Below is a small trained network, with its code and all its weights. Each question gives an input and a class and asks what happens when units are switched off, that is, made to give their printed mean instead of their output.

import numpy as np


def w(rows, s, z=0):
    codes = np.array(rows[::2]) - 128.0
    scale = np.full(codes.shape[1], s)
    scale[-1] = z or s
    return codes * scale


def norm(h):
    return h / np.sqrt((h * h).mean(-1, keepdims=True) + 1e-5)


def f(y):
    return np.maximum(y, 0)


def log_softmax(a):
    a = a - a.max(-1, keepdims=True)
    return a - np.log(np.exp(a).sum(-1, keepdims=True))


def net(x, mask):
    res = np.array(x, float).reshape(1, 4) / 4 @ E
    u = 0
    for l in range(2):
        y = f(norm(res) @ A[l][:, :-1].T + A[l][:, -1])
        res = res + np.where(mask[u : u + 11], y, B[l][:, -1]) @ B[l][:, :-1]
        u += 11
    return log_softmax(norm(res)[-1] @ U[:, :-1].T + U[:, -1])


A, B = {}, {}
E = w([
[98,253,238,161,77,111],'x0',
[150,97,186,201,253,203],'x1',
[213,66,237,92,121,55],'x2',
[39,107,182,20,113,182],'x3',
],0.0054)
A[0] = w([
[173,156,144,35,131,1,109],'0.n0',
[126,132,131,184,169,208,47],'0.n1',
[92,68,35,91,106,29,110],'0.n2',
[35,133,53,155,2,156,169],'0.n3',
[138,186,53,159,83,45,96],'0.n4',
[235,177,35,186,143,92,46],'0.n5',
[79,134,83,125,101,69,3],'0.n6',
[120,79,72,74,171,120,171],'0.n7',
[83,243,213,159,55,131,88],'0.n8',
[91,218,163,135,124,77,123],'0.n9',
[172,110,148,152,147,183,29],'0.n10',
],0.0089,0.0047)
B[0] = w([
[105,105,185,175,119,166,205],'0.n0',
[40,95,153,138,190,156,183],'0.n1',
[125,136,104,190,132,92,213],'0.n2',
[64,137,163,179,145,181,238],'0.n3',
[94,156,212,131,118,156,190],'0.n4',
[151,238,254,54,107,204,209],'0.n5',
[112,109,175,193,97,107,141],'0.n6',
[167,178,51,75,140,107,222],'0.n7',
[193,123,24,64,157,94,253],'0.n8',
[142,97,62,169,132,155,206],'0.n9',
[92,102,177,174,102,68,149],'0.n10',
],0.008,0.0063)
A[1] = w([
[212,254,113,67,137,139,84],'1.n0',
[102,120,78,97,110,113,183],'1.n1',
[67,104,118,107,80,99,49],'1.n2',
[54,63,121,57,82,196,118],'1.n3',
[228,32,191,117,39,83,92],'1.n4',
[168,73,175,116,98,61,19],'1.n5',
[78,137,86,192,138,106,45],'1.n6',
[130,182,100,125,20,60,189],'1.n7',
[174,126,46,140,139,81,113],'1.n8',
[114,148,102,165,25,102,44],'1.n9',
[131,55,139,140,198,156,252],'1.n10',
],0.0093,0.0033)
B[1] = w([
[190,109,91,52,125,71,253],'1.n0',
[183,130,142,168,113,136,187],'1.n1',
[151,87,214,178,170,111,146],'1.n2',
[251,171,209,85,120,121,201],'1.n3',
[50,194,39,133,96,236,222],'1.n4',
[67,203,97,138,127,189,171],'1.n5',
[114,146,111,79,97,133,172],'1.n6',
[109,55,128,173,255,60,196],'1.n7',
[129,120,66,90,178,61,185],'1.n8',
[134,41,116,190,180,91,161],'1.n9',
[98,142,125,198,81,70,252],'1.n10',
],0.0095,0.0058)
U = w([
[71,212,72,141,128,190,234],'0',
[165,132,28,100,206,72,205],'1',
[77,83,211,252,189,104,133],'2',
[192,201,192,52,140,146,213],'3',
[136,142,113,126,116,122,139],'4',
[154,42,142,115,48,82,2],'5',
[86,71,157,77,74,62,2],'6',
[106,80,148,91,52,90,2],'7',
],0.013,0.0071)

Each question gives the input, the list of numbers given to net, and the class t.
The units are the neurons (one row each of A and B). Each row of codes is followed by its name. A weight is (code - 128) times the scale printed after its matrix; where a second scale follows, it is the last column's (A, B and U).
mask holds one flag per neuron, layer by layer. A switched-off neuron (its flag False) gives its mean, the last column of its row in B, instead of its output. The means were averaged over made-up inputs and are rounded, as every weight is.
A unit's drop is (log p(t) with every unit on - log p(t) with that unit switched off) / (log p(t) with every unit on - log p(t) with every unit switched off).
The circuit of an input: a set's keep is (log p(t) with only the set's units on - log p(t) with every unit switched off) / (log p(t) with every unit on - log p(t) with every unit switched off). Starting from the 12 units with the biggest drops (on a tie, the unit counted first), units are removed one at a time, each time the one whose removal leaves the highest keep (on an exact tie, the one counted first), for as long as the keep stays at least 0.8.
circuit, biggest first: the units of the circuit, biggest drop first
k most important neurons: the k neurons with the biggest drops, biggest first
top k neurons in layer l: the k neurons of layer l with the biggest drops, biggest first
input [0,-5,8,1], class 0: circuit, biggest first : [1.n4]
input [7,-8,-7,-2], class 2: top 4 neurons in layer 0 : [0.n3 0.n4 0.n7 0.n6]
input [7,2,-6,5], class 1: top 3 neurons in layer 0 : [0.n8 0.n0 0.n4]
input [-7,-1,4,8], class 3: 4 most important neurons : [1.n3 0.n8 0.n9 1.n7]
input [-3,5,-4,-5], class 2: top 2 neurons in layer 1 : [1.n4 1.n3]
input [7,-7,0,4], class 1: top 2 neurons in layer 0 : [0.n8 0.n1]
input [-2,-1,-5,6], class 3: 3 most important neurons : [1.n3 1.n4 0.n9]
input [-5,6,3,-7], class 3: 4 most important neurons : [0.n5 0.n8 0.n3 1.n7]
input [8,-7,-2,-7], class 1: top 3 neurons in layer 1 : [1.n0 1.n7 1.n10]
input [5,8,5,6], class 2: top 2 neurons in layer 0 : [0.n5 0.n7]
input [5,7,-7,8], class 3: 3 most important neurons : [1.n3 1.n4 0.n2]
input [4,-8,7,-6], class 2: 4 most important neurons : [1.n7 0.n0 1.n9 0.n4]
input [-1,7,-6,8], class 3: top 4 neurons in layer 1 : [1.n3 1.n4 1.n7 1.n9]
input [0,-4,-3,-8], class 3: circuit, biggest first : [0.n5]
input [3,-4,0,7], class 3: 2 most important neurons : [1.n3 0.n3]
input [0,7,8,-6], class 0: 4 most important neurons : [1.n4 0.n3 1.n5 1.n7]
input [7,-3,2,-7], class 1: 4 most important neurons : [0.n8 1.n7 0.n9 1.n0]
input [1,-2,5,5], class 0: top 3 neurons in layer 0 : [0.n3 0.n5 0.n1]
input [4,-4,-2,6], class 3: top 3 neurons in layer 0 : [0.n3 0.n7 0.n2]
input [6,0,3,4], class 1: circuit, biggest first : [0.n8]
input [-3,-4,2,2], class 2: 2 most important neurons : [0.n8 0.n0]
input [-6,3,7,1], class 0: 2 most important neurons : [1.n4 0.n8]
input [6,4,6,0], class 0: 2 most important neurons : [1.n4 0.n7]
input [6,2,-5,6], class 1: top 2 neurons in layer 1 : [1.n4 1.n5]
input [7,-2,-4,7], class 1: 2 most important neurons : [0.n8 0.n0]
input [8,-8,4,-3], class 1: top 3 neurons in layer 1 : [1.n0 1.n10 1.n4]
input [-2,4,1,-6], class 3: most important neuron : [0.n5]
input [7,6,-6,1], class 1: 3 most important neurons : [0.n8 0.n0 0.n4]
input [-5,8,-3,5], class 2: 2 most important neurons : [0.n8 1.n10]
